Below are the code and all the weights of a small trained network. Each question names an input and a class and asks about switching units off, where a switched-off unit gives its printed mean instead of its output.

import numpy as np


def w(rows, s, z=0):
    codes = np.array(rows[::2]) - 128.0
    scale = np.full(codes.shape[1], s)
    scale[-1] = z or s
    return codes * scale


def norm(h):
    return h / np.sqrt((h * h).mean(-1, keepdims=True) + 1e-5)


def f(y):
    return y / 2 * (1 + np.tanh(0.7978845608 * (y + 0.044715 * y**3)))


def log_softmax(a):
    a = a - a.max(-1, keepdims=True)
    return a - np.log(np.exp(a).sum(-1, keepdims=True))


def net(x, mask):
    res = np.array(x, float).reshape(1, 5) / 4 @ E
    u = 0
    for l in range(2):
        y = f(norm(res) @ A[l][:, :-1].T + A[l][:, -1])
        res = res + np.where(mask[u : u + 6], y, B[l][:, -1]) @ B[l][:, :-1]
        u += 6
    return log_softmax(norm(res)[-1] @ U[:, :-1].T + U[:, -1])


A, B = {}, {}
E = w([
[90,5,125,76,93,93,77,77],'x0',
[172,129,148,64,80,77,47,226],'x1',
[177,94,29,219,76,178,73,161],'x2',
[149,65,192,187,134,206,122,163],'x3',
[111,110,133,99,83,145,213,159],'x4',
],0.015)
A[0] = w([
[116,123,101,24,90,51,105,109,137],'L0N0',
[159,180,81,197,111,148,67,164,4],'L0N1',
[113,174,91,188,148,150,84,122,51],'L0N2',
[122,93,46,153,45,209,201,199,86],'L0N3',
[121,153,52,61,130,29,83,44,121],'L0N4',
[138,253,124,128,120,134,169,209,121],'L0N5',
],0.022,0.011)
B[0] = w([
[113,127,165,87,127,72,98,144,250],'L0N0',
[138,84,106,74,253,154,105,153,197],'L0N1',
[180,140,183,158,129,60,94,94,174],'L0N2',
[132,105,107,167,98,125,198,141,249],'L0N3',
[47,127,56,150,85,138,153,130,249],'L0N4',
[141,148,135,121,76,129,171,148,249],'L0N5',
],0.034,0.015)
A[1] = w([
[148,197,144,141,165,179,81,167,81],'L1N0',
[77,127,180,116,147,122,182,4,172],'L1N1',
[170,129,108,210,86,157,117,58,89],'L1N2',
[124,224,128,118,158,94,193,115,109],'L1N3',
[190,188,111,150,166,178,138,137,2],'L1N4',
[88,164,164,106,139,240,166,124,149],'L1N5',
],0.037,0.0093)
B[1] = w([
[195,153,117,97,68,194,91,168,155],'L1N0',
[121,102,153,98,233,132,195,37,252],'L1N1',
[113,76,112,179,148,112,90,194,196],'L1N2',
[228,123,144,123,82,126,127,154,247],'L1N3',
[22,83,253,123,145,29,134,166,172],'L1N4',
[130,163,115,115,96,226,137,91,192],'L1N5',
],0.028,0.013)
U = w([
[158,161,107,146,34,142,178,165,227],'0',
[77,174,135,118,53,104,35,130,2],'1',
[152,130,168,101,159,179,161,46,105],'2',
[124,223,142,141,123,144,128,125,21],'3',
[46,142,92,92,125,84,140,83,176],'4',
[178,125,206,100,126,95,122,176,186],'5',
[157,121,115,148,159,168,4,117,129],'6',
[137,67,133,193,185,142,156,133,101],'7',
],0.025,0.0072)

Each question gives the input, the list of numbers given to net, and the class t.
The units are the neurons (one row each of A and B). Each row of codes is followed by its name. A weight is (code - 128) times the scale printed after its matrix; where a second scale follows, it is the last column's (A, B and U).
mask holds one flag per neuron, layer by layer. A switched-off neuron (its flag False) gives its mean, the last column of its row in B, instead of its output. The means were averaged over made-up inputs and are rounded, as every weight is.
A unit's drop is (log p(t) with every unit on - log p(t) with that unit switched off) / (log p(t) with every unit on - log p(t) with every unit switched off).
The circuit of an input: a set's keep is (log p(t) with only the set's units on - log p(t) with every unit switched off) / (log p(t) with every unit on - log p(t) with every unit switched off). Starting from all 12 units, units are removed one at a time, each time the one whose removal leaves the highest keep (on an exact tie, the one counted first), for as long as the keep stays at least 0.8.
circuit, biggest first: the units of the circuit, biggest drop first
k most important neurons: the k neurons with the biggest drops, biggest first
k most important neurons of layer l: the k neurons of layer l with the biggest drops, biggest first
input [5,7,-3,2,2], class 1: most important neuron => (L1N1)
input [1,8,0,-5,8], class 4: 3 most important neurons => (L0N0; L0N4; L1N3)
input [7,6,3,7,-7], class 6: 2 most important neurons => (L0N5; L0N3)
input [3,4,1,-2,7], class 4: 2 most important neurons of layer 1 => (L1N3; L1N0)
input [1,-4,-1,5,8], class 7: circuit, biggest first => (L0N5; L0N3; L0N4)
input [3,1,-6,4,8], class 2: circuit, biggest first => (L1N1; L0N5)
input [-7,-3,-5,8,-7], class 5: 2 most important neurons => (L0N4; L1N4)
input [8,-8,-2,6,-6], class 2: 3 most important neurons of layer 0 => (L0N3; L0N2; L0N4)
input [3,5,-7,-1,3], class 4: 2 most important neurons of layer 0 => (L0N5; L0N4)
input [-1,-5,8,-7,-4], class 7: 2 most important neurons => (L0N0; L0N2)
input [-3,2,6,0,4], class 7: 3 most important neurons => (L0N1; L0N3; L0N4)
input [8,7,-1,-2,3], class 1: 3 most important neurons of layer 0 => (L0N0; L0N3; L0N1)
input [-3,-4,-5,-6,5], class 0: 2 most important neurons => (L0N5; L1N3)
input [2,-7,-8,-3,1], class 2: circuit, biggest first => (L1N1)
input [-8,-6,1,7,-1], class 5: 3 most important neurons => (L0N4; L1N4; L0N2)
input [-3,-2,5,-1,-4], class 5: 3 most important neurons => (L0N4; L1N4; L0N2)
input [-5,8,5,-3,0], class 5: 2 most important neurons => (L0N1; L0N4)
input [2,6,3,4,2], class 7: 2 most important neurons => (L0N5; L1N3)
input [-6,-1,-1,-3,-5], class 5: 4 most important neurons => (L0N2; L0N1; L0N3; L1N4)
input [-5,1,-8,-4,1], class 0: circuit, biggest first => (L0N5)
input [3,-5,4,-1,5], class 7: 2 most important neurons of layer 1 => (L1N2; L1N3)
input [1,2,1,2,0], class 7: 3 most important neurons of layer 1 => (L1N3; L1N5; L1N0)
input [1,3,-2,0,-2], class 1: 2 most important neurons of layer 0 => (L0N0; L0N3)
